Each row was made from one path, in order. Every step used is in the known rows, and no mark comes twice. Write each row's path.
Each row is shifted at random along 6 fixed directions that mean nothing.
Known rows
B/F/C/T/P/K/D/M: [  89   -2 -139  217 -173  185  -27 -148 -103 -130  -34  248   29  -49
  107 -263  249 -289  -55  -24 -170  153   83 -270 -106  -35  -99   97
 -329   73  128 -131   85 -152  232   56 -114   49  145   86 -148  154]
K/P/T/D: [ 312   99 -464  173 -139  316  212   -9    3  286  -74  199  212 -221
 -232 -245  276 -306 -215 -394  -78  241  317 -109 -234  131  111 -286
   68 -254  176  206 -274 -182   26 -296   43 -271   58 -134  -17  300]
P/F/K/D: [ -73  246 -173  418 -111  251  152 -165  -11  -65  117  125  292 -115
   34 -314  141 -272 -164  -45 -243  149 -107 -122 -165    7  -44 -251
 -376  -59  141   -9  107 -140  124  -61 -196    8  132    3 -226  319]
F/P/K/D/T/C: [  50   -6  -55  -94  -32  247  -14  129 -221  287  -97  -21   58   -6
  -86 -409 -259 -614   13   11 -217  -43  -80 -105 -274 -131 -104  356
 -234  430  266  172  217 -353  392  189  -69  180   68  102 -365   16]
P/F/C/M/T/D: [ 166 -219    0 -448  373 -177 -135   54  363  398  335 -314   11 -146
 -165  426 -449  150  -46 -122 -142  107 -365  144  -49  187  -43 -184
  170 -186  128 -185 -176 -165 -184 -259  225 -499 -107   75 -216  194]
K/P/F/C/T/M: [-115  -80  477  141  -51   62 -193  122 -232 -201 -100  -71  179  153
  -69   10 -103 -156  150 -110   -8  -97 -126  -33 -115 -152   66  307
 -186  168  164  309  254 -251  210  633   72  473   60  275 -504 -151]
K/D/M/C/T/P/B/F: [ 139   64 -726  125   17  308  195 -222  -93   93   30  447  -84  -77
 -312 -430  317 -308 -442 -336 -113  114  219 -157 -120  233   47 -482
  -96 -373  373  109 -228 -212  208 -209   70 -386  138   83  209  438]
K/P/F/D/C/M/T: [ -62 -156 -420 -379  -38  482   72  350  -84  410 -169 -172  -11  360
 -354 -470 -159 -567  217 -468  -56 -347  110   97 -299   64   80  336
 -164  437  -78  647  -91  -52 -109   90 -115  225 -413  225 -308   20]
F/P/B/K/D: [ 389  149 -437  221 -163  138  238 -202  162  518  115   -4  524 -217
  156 -295  202 -197 -215  -28 -248  364 -107 -203 -109   13   50 -149
  -33  -59   25 -280 -165 -327   63 -491 -276 -393  149 -476 -104  430]
T/D/F/P/B/K: [-333  260  208  372   65  201  585 -126  -47 -423    1   -6  190  148
  -67 -443   52  -30  166 -369  204 -366  -66  -25 -131  -19  197 -462
 -117    1  -38  633  164  151  -83  198 -515  347 -271  306  -67  146]
T/P/F/D: [-253  160  -59  285   82  260  273 -131   19 -216  115   60  159  -64
 -165 -221  -91 -171  -95 -271  -41 -101  -81   60 -178   97  151 -476
 -227 -148  132  369   58  -44    0   -4 -163   71 -104  193 -236  271]
K/P/F/D/M: [-100    1  414  281   86  -36  -75   81  211 -153  -18 -248  158  105
  143    1  -55  -73   49 -295   54   84 -288  -10 -101 -263  135   63
 -198  141  127  239  126 -145 -108  251  -67  104  -94  165 -100   83]
F/C/T/D: [ -34 -153  111 -306   19  158   43  187 -155  -45  123 -128   36   60
 -172    9 -258  -38  317   88  -67 -253   57    1  -13  117 -145  221
 -198  122 -315  -86  120  205  -15  110  -37  259 -333  389 -461  -62]
K/D/F/C/T: [-327  262   56  247  243   76  -23  -74  232 -527   70   60  -14  152
    7    0  314  105 -256 -499  -28  343 -163  122   16 -108  186 -510
 -534 -316  260  292  -37  169 -307  192   14   49  -50  491  152  367]
F/C/M/T/P/K: [ 201 -267   27 -416  113 -270 -239  -53  183   40   47   22 -113 -136
 -128  100   96  148  -21  -79 -176  306 -123  -85  137   61  135    2
  263 -278  210   13 -139 -133  133   97   21 -177  172  -14 -128   29]
B/K/D/M/C: [  96  -24  116  155   86 -176    2    1  -79 -219   -3   97  -87 -188
  -73 -119  155   90 -177 -210   99   56 -156 -102 -118  -10 -146 -159
   59 -363  287   12   40 -212   21  338  120  -25    0  189  168  128]
P/T/D/K: [  -7 -116  528 -170   13 -161 -105   98 -296 -365  -67   17 -102 -209
  -32    7 -144  -45  181   63   81 -150   66 -151 -188 -110 -140  186
   82  -20  203   38  382  -61  392  592  105  415  -29  457 -240 -264]
M/C/T/D/K/P/F: [  17 -158   44 -268  314 -152   23   67   16  275  111 -366 -195  -61
 -104   -6 -585 -128 -130  -63 -125 -110 -354  158 -254   71  -39  131
  286   69  368  166   78 -423  195  115  224  -97 -125  199 -242   18]
T/D/K/P/F: [ -68  223 -118  411  111   99  325 -186    8 -125  -21   79   24 -122
  -67 -255   13 -210 -339 -375  -37  118  -82    1 -211   42  228 -437
    5 -245  477  426  -38 -274  143    8   -5 -111  137  121   76  312]
K/D/C/M/T/P: [ 147 -285 -121 -521  249  -77  -33  205  269  210   41 -228 -195  -46
 -318  129 -216   44   65 -381   60   11  -26  118   84  162  116  -23
  183 -200  -66  262 -335   99 -310 -161  145 -262 -324  209   47  126]
P/K/D/T/M/C: [ 210 -164  163 -124  -74 -125 -197  162   42 -149 -288  257 -203 -310
 -303 -139  277 -196  153 -437  145   40  166 -216 -140  -22  -35  -17
  198 -252  253  475 -125  -68   35  365   58   22  102  125  140  -74]
M/C/T/P: [  67 -260 -145 -519  106  -60  -12  182 -118   70 -194  -31 -236  -11
 -429 -204  -84  -19   57 -457   98 -158   75  115  -59  213  190    4
  422 -242  176  648 -191 -114   40  342  115  202 -179  212 -112  -71]
F/P/B/K: [   7   37  290  180 -196  -44  191  -24  -55 -194 -159  -25  337   27
   59 -394  311   53  271 -213  130  -93  -67 -186  -66 -129  146   21
  140   21  -99  395  140  -35   66  409 -489  444  -73  -83 -207  -64]
B/K/D/C/T/P: [ -42 -145  485  -43  -20 -179  -83   99 -256 -340 -131 -151  -84  -30
   85  -94 -169   24  178    5   78 -186 -113  -57 -133 -108 -118  396
   37   82   65  169  286 -167  169  637   20  566 -169  323 -285 -219]
F/K/D/T/P: [ 255  -55  142  -79   20 -234 -113   40  292   77 -281 -124  -24  -95
  158  -89  147  -28   19 -484    3  408 -123  -59  119 -199  348   84
   89  -58  228  390 -251 -124 -145   55 -109   -7  131  -98  188  139]
T/D/C/M: [ 296 -370  211 -586  233 -266 -157  267  277  278  -38 -301 -160  -74
 -169  349 -359   71  269 -353  172  -20 -104   31  107   64   37  192
  356  -51  -30  106 -290  -39 -235  -35  213 -254 -234  158   32  -17]
B/K/P/F/C: [-268  178  350  450   57   89  143   28 -156    4    0 -333  412   99
  119 -274 -259 -135   11 -207   73 -228 -532  101 -435 -185   40   45
 -137  277  252  467  365 -454   62  529 -274  479 -120   49 -496   19]
C/M/T/P/K/D/F: [ 392 -328  -21 -460 -177 -299 -221   93  241   22 -434   52 -204 -299
  -66  -37  323  -61  205 -569   77  238  262 -157  -67   82  291  166
  582 -268  182  598 -372 -111  -52  169   46   33   93  -94  140 -129]
F/P/B/K/D/T/C: [ 148   -6  103   -2   13   78  121  104   45  397  -50 -231  268  -50
   20 -257 -243 -318  176 -132   17  -99 -235  -92 -221 -177  -39  208
  -26  361   35  185   68 -255   27   14 -263   45 -124 -117 -229   70]
T/D/K/P: [ 479 -233  -37  178 -230 -234  290 -183  150 -185  113  113 -138 -395
  123   -9  314  250  148  309  -47  228  240 -371  205  152 -238  153
  312 -303 -392 -610 -146  211   20 -447 -139 -304 -118 -127   46   74]
B/F/C/M/T/D/P/K: [ 105 -202   22   57  -94 -109  266 -107  421 -490   70  182 -260 -152
  -90  -43  578  358  378 -263  119    4  225 -217  127  221 -143 -285
  215 -356 -464   32 -265  576 -450 -237 -381 -148 -379   72  110   81]
T/D/F/K/P/B: [ 410  -25   88   61   52 -342   28 -132  414  374 -166 -197  117 -149
  266  -38   28  -46  -36 -332  -51  444 -287 -120   47 -192  330   53
  353    8  344  183 -268 -431    5 -205 -184 -349  250 -380  152  188]
M/C/T/P/B: [ 211 -289 -209 -590  108 -120 -134   68  -80  343  -74  -21 -107 -107
 -339 -171 -180 -119  -22 -161  -56  -57  -19  -18  -80  148  131   94
  454 -130  291  301 -100 -327  340  198   88  -38   24   23 -201  -62]
K/D/M/C/T: [  43  -49 -518 -352  250  271  -43   97 -132  260  229   44 -111  102
 -346 -140 -171 -249 -388 -102 -215   50    4   38  -40  161  -82 -145
 -292 -158  259 -161  -60 -114  145 -102  345 -315  -57  437   16  338]
C/T/P/F/K/D: [ 456 -291  425  -70 -182 -559 -391  -76  419   47 -147 -210   41 -370
  410  277  114  165  198    6 -187  539 -209 -199   88 -143   24  443
  389  -64   55 -197 -133 -304   14   46    7  -44  230 -397 -194  -94]
K/D/P/T/M: [ 152 -201  521  -62  -82  -66 -166  193  -39 -200  -42  -53   96 -240
  -55  212  -55  -57  275  -48  165  -56  161 -175  -72 -126 -102  223
   -1   -6  -93  -37  151   73   69  266  134  174 -151  289 -235 -161]

Which path is each row?
[-185   56  155   16  323  127  126   79  204  -35  221 -122   -4   32
 -287 -101 -216 -137  -35 -220  -38  -55 -267   60   -8  -53    8 -324
 -271  -18   85  268   34   67 -135  -38  -99 -200 -160  316  -60  256] : F/P/K/D/T/M/C
[-175  225 -434  136  180  331  311 -284  -51 -132  230  260  188   81
 -296 -254  169  -21 -435 -356 -164   55   27   60  -24  233  326 -842
 -252 -491  291  245 -118  -35   44 -115  -34 -188   75  232  -10  517] : C/M/T/P/B/F/D
[ 189 -222  106 -273   66 -101  205   49  -18  261  112 -348  106  -65
  -30    7 -354   66  193   14   48 -277  -85  -49 -101  128   36  166
  345   57 -144    8   31  -76   58  -46  -57  -16 -257   96 -247  -37] : C/M/T/D/K/P/B/F
[ -17   -1 -103  -80  155  -19   26 -115 -353  -93   43  150 -207    6
 -163 -309  -98 -212 -370  149 -296   59  -44  -62  -93   13   39   35
   11 -143  544    3  214 -385  651  359  203   39  226  330 -130   61] : M/C/T/D/K/P/B
[ 233 -167  352 -158  266 -366 -286   36  462  323  -34 -385   64  -16
  133  389 -218   49  -13 -394   21  417 -474   44   79 -242  280  130
  189   32  366  181 -226 -369 -153   14  134 -322  167  -96    0  130] : D/K/P/F/C/T/M
[ 264 -262  -72 -434  186 -311    6  -18  431  191   23 -156 -336 -110
  -45  -18  -39   76   89 -226 -112  202 -167  -18   16   98  -47   23
  465  -80  111   89 -250 -124 -102 -208  -52 -348 -119  -55   46   66] : M/C/T/D/F/P/K
[ 277 -149 -269  -44 -169  259  288    0  -75  494   50 -139  249    2
   59 -204 -203 -343  278   98  -74 -200   47 -199  -95   76  -57  378
  -51  402 -309 -237  -50 -104  100 -386 -271 -131 -199 -118 -353  112] : T/D/K/P/B/F/C/M
[ 203 -128  223   -3   22 -263  113    9   16  167 -103 -220    7 -160
  119 -172 -118   12  174 -101   64  -72 -268  -65 -247  -73  -26  257
  289  113  108  153   89 -291   62  209 -235  117 -127  -96 -189 -103] : M/T/D/K/P/B/F/C
[ 336 -134 -398   -9 -338  215  234  -36  261  203   88   50  154   -2
   65 -395  445 -140  364  136 -139   71  227 -381   61   26 -315  296
 -106  232 -659 -394 -152  311 -176 -534 -545 -180 -345 -250 -125  152] : F/P/B/K/D/C/T
[-132  -77  255  220  -38  -49   23   64   41 -382 -287  125 -238  -50
 -148 -347  172 -226  205 -444  110 -100  -55  -82  -75  -98   84   29
   -2  -26  175  675   -2  -60  -18  438 -198  273  -55  158   25  -49] : T/P/F/K/D/M/C
[-437   -3  100  153  493  114  227  -86  375 -414  608 -184 -152    5
 -319  183 -327  221 -113  -19    6 -196 -281  139   62  174 -165 -655
 -302 -300 -161  -62   72  388 -311 -288   13 -377 -474  583  -59  350] : K/D/M/C/T/P/F
[-141   92  178   43   85  116    8   26   65   38   80 -220  369   87
  120  -15 -150 -139  129 -187   41  -97 -281  -26 -155 -158   88  -24
 -333  204   22  113  138  -85  -83  138 -202  115 -126  208 -221  153] : P/B/K/D/F/C/M
[-253  -99  234 -101  117 -165  -67   -8   12 -546 -220  102 -414    5
 -143 -230  118  -50   63 -414    4  -26  -65   62 -101  -45  150  -77
   91 -178  347  651   53  -47   80  589  -11  373  -66  370  -22  -79] : M/C/T/P/F/D/K
